After every row comes roughly how far along a hidden order it lies, from 0 to 12.
(in the rows, 100 means zero)
[85, 89, 111, 102, 148, 74, 69, 102, 118, 106, 89, 75, 110, 159, 124, 73, 108, 111]
6
[94, 127, 99, 107, 101, 88, 90, 91, 85, 81, 72, 60, 101, 111, 98, 130, 91, 106]
7
[113, 123, 72, 83, 106, 116, 93, 101, 136, 103, 0, 106, 95, 136, 87, 149, 79, 115]
12
[99, 136, 87, 123, 89, 85, 120, 81, 75, 89, 117, 82, 110, 44, 85, 129, 97, 104]
4
[100, 133, 94, 110, 111, 84, 89, 97, 80, 114, 80, 66, 91, 128, 90, 115, 98, 115]
4
[84, 130, 93, 137, 134, 67, 97, 91, 84, 95, 150, 70, 117, 103, 98, 99, 103, 121]
3
[102, 103, 100, 89, 114, 114, 80, 110, 82, 149, 130, 106, 100, 114, 102, 110, 101, 108]
4
[85, 111, 90, 140, 118, 71, 105, 77, 107, 76, 121, 77, 110, 94, 95, 93, 100, 97]
6
[111, 123, 91, 90, 104, 85, 79, 101, 88, 134, 97, 89, 102, 134, 94, 131, 102, 130]
4
[93, 104, 89, 124, 116, 122, 93, 109, 78, 115, 134, 110, 111, 77, 97, 106, 99, 108]
4
[84, 111, 87, 127, 114, 96, 95, 85, 97, 80, 98, 81, 117, 80, 97, 117, 96, 100]
7
[101, 92, 91, 89, 85, 106, 109, 91, 94, 75, 56, 93, 101, 103, 109, 137, 86, 83]
10
[95, 113, 90, 117, 88, 82, 115, 82, 95, 64, 69, 84, 95, 109, 95, 117, 91, 86]
9
[82, 115, 106, 135, 170, 46, 74, 92, 91, 115, 162, 65, 115, 152, 108, 54, 120, 136]
0
[105, 136, 93, 106, 134, 42, 80, 78, 118, 65, 26, 23, 94, 187, 106, 112, 92, 122]
11
[77, 88, 105, 128, 122, 74, 89, 88, 96, 102, 175, 86, 121, 63, 107, 55, 118, 101]
0
[94, 123, 97, 122, 148, 85, 74, 100, 74, 129, 131, 81, 114, 124, 94, 81, 118, 120]
1
[96, 140, 97, 111, 127, 49, 79, 92, 84, 111, 92, 49, 97, 166, 93, 104, 110, 132]
4
[89, 121, 103, 129, 103, 76, 108, 81, 68, 93, 174, 74, 117, 51, 100, 93, 108, 105]
1
[95, 124, 98, 111, 134, 80, 71, 94, 76, 124, 106, 63, 111, 133, 102, 106, 104, 123]
4
[93, 87, 101, 94, 128, 99, 80, 101, 106, 99, 85, 78, 103, 126, 115, 94, 99, 101]
7
[82, 65, 102, 119, 140, 79, 78, 107, 134, 102, 125, 85, 127, 122, 126, 74, 98, 102]
5
[87, 77, 112, 97, 153, 85, 68, 112, 124, 103, 98, 60, 116, 167, 133, 60, 100, 103]
7
[107, 117, 96, 92, 106, 99, 84, 104, 90, 113, 71, 87, 92, 142, 100, 121, 94, 114]
6

Part 2:
[102, 116, 98, 97, 106, 89, 104, 112, 98, 96, 104, 102, 90, 100, 97, 94, 98, 110, 84, 105]
5
[98, 115, 98, 88, 109, 95, 106, 103, 102, 98, 105, 105, 88, 100, 101, 96, 100, 110, 80, 107]
5
[97, 137, 97, 74, 114, 68, 114, 111, 85, 87, 117, 105, 83, 102, 104, 92, 101, 118, 56, 112]
12
[98, 116, 98, 87, 109, 91, 107, 98, 95, 98, 108, 106, 87, 100, 103, 95, 100, 110, 75, 108]
5
[97, 106, 97, 108, 97, 105, 100, 121, 103, 99, 109, 94, 100, 102, 87, 103, 96, 105, 108, 94]
3
[93, 106, 99, 86, 102, 93, 105, 96, 102, 97, 113, 99, 101, 101, 103, 105, 99, 103, 92, 101]
2
[94, 110, 97, 86, 105, 102, 105, 104, 118, 100, 109, 103, 91, 100, 98, 101, 99, 109, 88, 102]
4
[95, 107, 97, 96, 102, 103, 103, 111, 98, 100, 110, 100, 95, 101, 93, 101, 98, 107, 97, 99]
3
[96, 106, 99, 87, 101, 90, 105, 96, 94, 95, 111, 99, 104, 101, 104, 104, 99, 101, 93, 100]
2
[100, 117, 98, 91, 108, 91, 105, 103, 91, 96, 105, 104, 88, 101, 100, 94, 99, 111, 79, 107]
5
[101, 121, 98, 100, 101, 73, 106, 127, 111, 87, 113, 94, 101, 104, 92, 97, 97, 105, 87, 100]
7
[89, 109, 98, 71, 106, 94, 109, 87, 120, 98, 114, 104, 98, 100, 110, 105, 101, 105, 83, 105]
3
[106, 130, 96, 115, 104, 84, 105, 151, 114, 89, 112, 95, 87, 105, 77, 91, 96, 116, 88, 100]
12
[92, 125, 95, 87, 104, 86, 110, 123, 91, 91, 122, 98, 93, 103, 91, 102, 99, 114, 83, 100]
10
[101, 120, 99, 99, 102, 73, 107, 121, 108, 87, 114, 95, 100, 103, 95, 96, 97, 105, 85, 101]
7
[118, 97, 100, 172, 81, 103, 87, 167, 159, 95, 90, 82, 112, 106, 62, 95, 88, 94, 145, 81]
0
[102, 119, 99, 89, 108, 79, 107, 106, 99, 92, 106, 103, 91, 101, 103, 93, 99, 109, 75, 108]
6
[91, 125, 95, 89, 106, 87, 110, 119, 96, 92, 122, 99, 91, 103, 94, 101, 99, 114, 81, 101]
10
[92, 128, 95, 83, 108, 89, 110, 118, 94, 93, 119, 101, 87, 102, 93, 99, 99, 117, 76, 104]
10
[100, 105, 101, 86, 104, 82, 104, 90, 82, 94, 101, 101, 103, 100, 109, 100, 99, 99, 87, 105]
0
[93, 108, 101, 68, 108, 79, 109, 75, 89, 94, 110, 105, 101, 99, 119, 103, 101, 100, 76, 108]
1
[92, 124, 96, 87, 103, 83, 109, 121, 68, 90, 122, 97, 96, 103, 92, 102, 99, 111, 84, 100]
9
[103, 105, 101, 99, 101, 84, 102, 100, 95, 94, 101, 99, 103, 101, 103, 98, 98, 98, 95, 102]
0
[93, 127, 95, 85, 107, 89, 110, 124, 76, 92, 120, 100, 88, 103, 91, 99, 99, 116, 79, 103]
10
[91, 125, 96, 83, 105, 86, 110, 120, 86, 92, 123, 99, 92, 103, 94, 101, 99, 113, 82, 101]
10
[101, 105, 102, 87, 105, 83, 104, 87, 95, 94, 100, 103, 101, 100, 111, 98, 99, 99, 84, 106]
0
